Below are the code and all the weights of a small trained network. Each question names an input and a class and asks about switching units off, where a switched-off unit gives its printed mean instead of its output.

import numpy as np


def w(rows, s, z=0):
    codes = np.array(rows[::2]) - 128.0
    scale = np.full(codes.shape[1], s)
    scale[-1] = z or s
    return codes * scale


def f(y):
    return y / 2 * (1 + np.tanh(0.7978845608 * (y + 0.044715 * y**3)))


def log_softmax(a):
    a = a - a.max(-1, keepdims=True)
    return a - np.log(np.exp(a).sum(-1, keepdims=True))


def net(x, mask):
    res = np.array(x, float).reshape(1, 3) / 4 @ E
    y = f(res @ A[0][:, :-1].T + A[0][:, -1])
    res = res + np.where(mask, y, B[0][:, -1]) @ B[0][:, :-1]
    return log_softmax(res[-1] @ U[:, :-1].T + U[:, -1])


A, B = {}, {}
E = w([
[11,149,169],'x0',
[167,255,86],'x1',
[155,143,245],'x2',
],0.0087)
A[0] = w([
[122,135,135,57],'neuron 1',
[159,121,124,95],'neuron 2',
[144,138,169,58],'neuron 3',
[187,114,117,28],'neuron 4',
[121,92,131,92],'neuron 5',
[115,110,130,15],'neuron 6',
[97,121,55,18],'neuron 7',
[96,122,60,103],'neuron 8',
[142,165,117,63],'neuron 9',
[123,136,131,216],'neuron 10',
[53,166,131,61],'neuron 11',
[74,148,127,14],'neuron 12',
[107,127,53,85],'neuron 13',
[120,83,132,137],'neuron 14',
[109,125,72,75],'neuron 15',
[80,153,140,70],'neuron 16',
[167,170,222,64],'neuron 17',
[127,253,94,85],'neuron 18',
[116,122,85,27],'neuron 19',
[172,119,112,77],'neuron 20',
[129,146,119,74],'neuron 21',
[93,142,132,50],'neuron 22',
[143,137,170,2],'neuron 23',
[137,176,106,45],'neuron 24',
[185,116,132,70],'neuron 25',
[49,159,128,44],'neuron 26',
[129,119,134,62],'neuron 27',
[120,84,130,35],'neuron 28',
[97,145,131,44],'neuron 29',
[178,111,114,33],'neuron 30',
[190,107,88,60],'neuron 31',
[129,179,108,91],'neuron 32',
[103,31,120,66],'neuron 33',
[155,148,187,40],'neuron 34',
],0.021,0.0027)
B[0] = w([
[137,139,116,125],'neuron 1',
[125,109,92,144],'neuron 2',
[113,180,136,153],'neuron 3',
[124,82,46,169],'neuron 4',
[170,115,161,152],'neuron 5',
[162,127,123,131],'neuron 6',
[55,215,154,176],'neuron 7',
[63,216,152,180],'neuron 8',
[163,97,153,155],'neuron 9',
[114,115,135,142],'neuron 10',
[93,65,27,195],'neuron 11',
[138,111,51,163],'neuron 12',
[70,222,164,181],'neuron 13',
[160,86,197,166],'neuron 14',
[82,199,151,164],'neuron 15',
[106,90,66,169],'neuron 16',
[37,232,173,219],'neuron 17',
[241,53,239,248],'neuron 18',
[79,160,153,147],'neuron 19',
[122,102,64,160],'neuron 20',
[140,127,141,133],'neuron 21',
[140,120,80,147],'neuron 22',
[116,181,138,149],'neuron 23',
[177,98,171,167],'neuron 24',
[107,94,61,168],'neuron 25',
[135,98,3,194],'neuron 26',
[133,128,138,125],'neuron 27',
[184,113,168,155],'neuron 28',
[125,106,99,144],'neuron 29',
[115,84,62,162],'neuron 30',
[104,97,14,186],'neuron 31',
[172,91,180,171],'neuron 32',
[233,78,232,215],'neuron 33',
[85,198,148,175],'neuron 34',
],0.038,0.013)
U = w([
[202,102,254,132],'0',
[50,247,204,246],'1',
[106,88,65,5],'2',
],0.0066,0.0015)

Each question gives the input, the list of numbers given to net, and the class t.
The units are the neurons (one row each of A and B). Each row of codes is followed by its name. A weight is (code - 128) times the scale printed after its matrix; where a second scale follows, it is the last column's (A, B and U).
mask holds one flag per neuron, in row order. A switched-off neuron (its flag False) gives its mean, the last column of its row in B, instead of its output. The means were averaged over made-up inputs and are rounded, as every weight is.
A unit's drop is (log p(t) with every unit on - log p(t) with that unit switched off) / (log p(t) with every unit on - log p(t) with every unit switched off).
most important unit: the unit with the biggest drop
top k neurons: the k neurons with the biggest drops, biggest first
drop when u is switched off: that unit's drop, to one decimal
input [8,6,2], class 2: most important unit -> neuron 11
input [-7,-5,-7], class 1: top 4 neurons -> [neuron 13; neuron 7; neuron 8; neuron 15]
input [-8,5,-7], class 2: top 4 neurons -> [neuron 31; neuron 4; neuron 17; neuron 30]
input [3,-6,8], class 1: top 2 neurons -> [neuron 17; neuron 18]
input [-6,5,-6], class 1: top 2 neurons -> [neuron 13; neuron 7]
input [7,-6,-3], class 2: top 4 neurons -> [neuron 26; neuron 18; neuron 11; neuron 12]
input [2,5,-7], class 1: top 3 neurons -> [neuron 13; neuron 7; neuron 8]
input [6,-5,-5], class 2: top 3 neurons -> [neuron 18; neuron 26; neuron 11]
input [-6,-5,0], class 2: top 2 neurons -> [neuron 18; neuron 31]
input [-8,-2,-7], class 2: top 3 neurons -> [neuron 31; neuron 4; neuron 17]
input [-8,4,-6], class 2: top 2 neurons -> [neuron 31; neuron 4]
input [-8,-6,5], class 2: drop when neuron 18 is switched off -> 0.1
input [-4,3,5], class 1: drop when neuron 17 is switched off -> 0.4
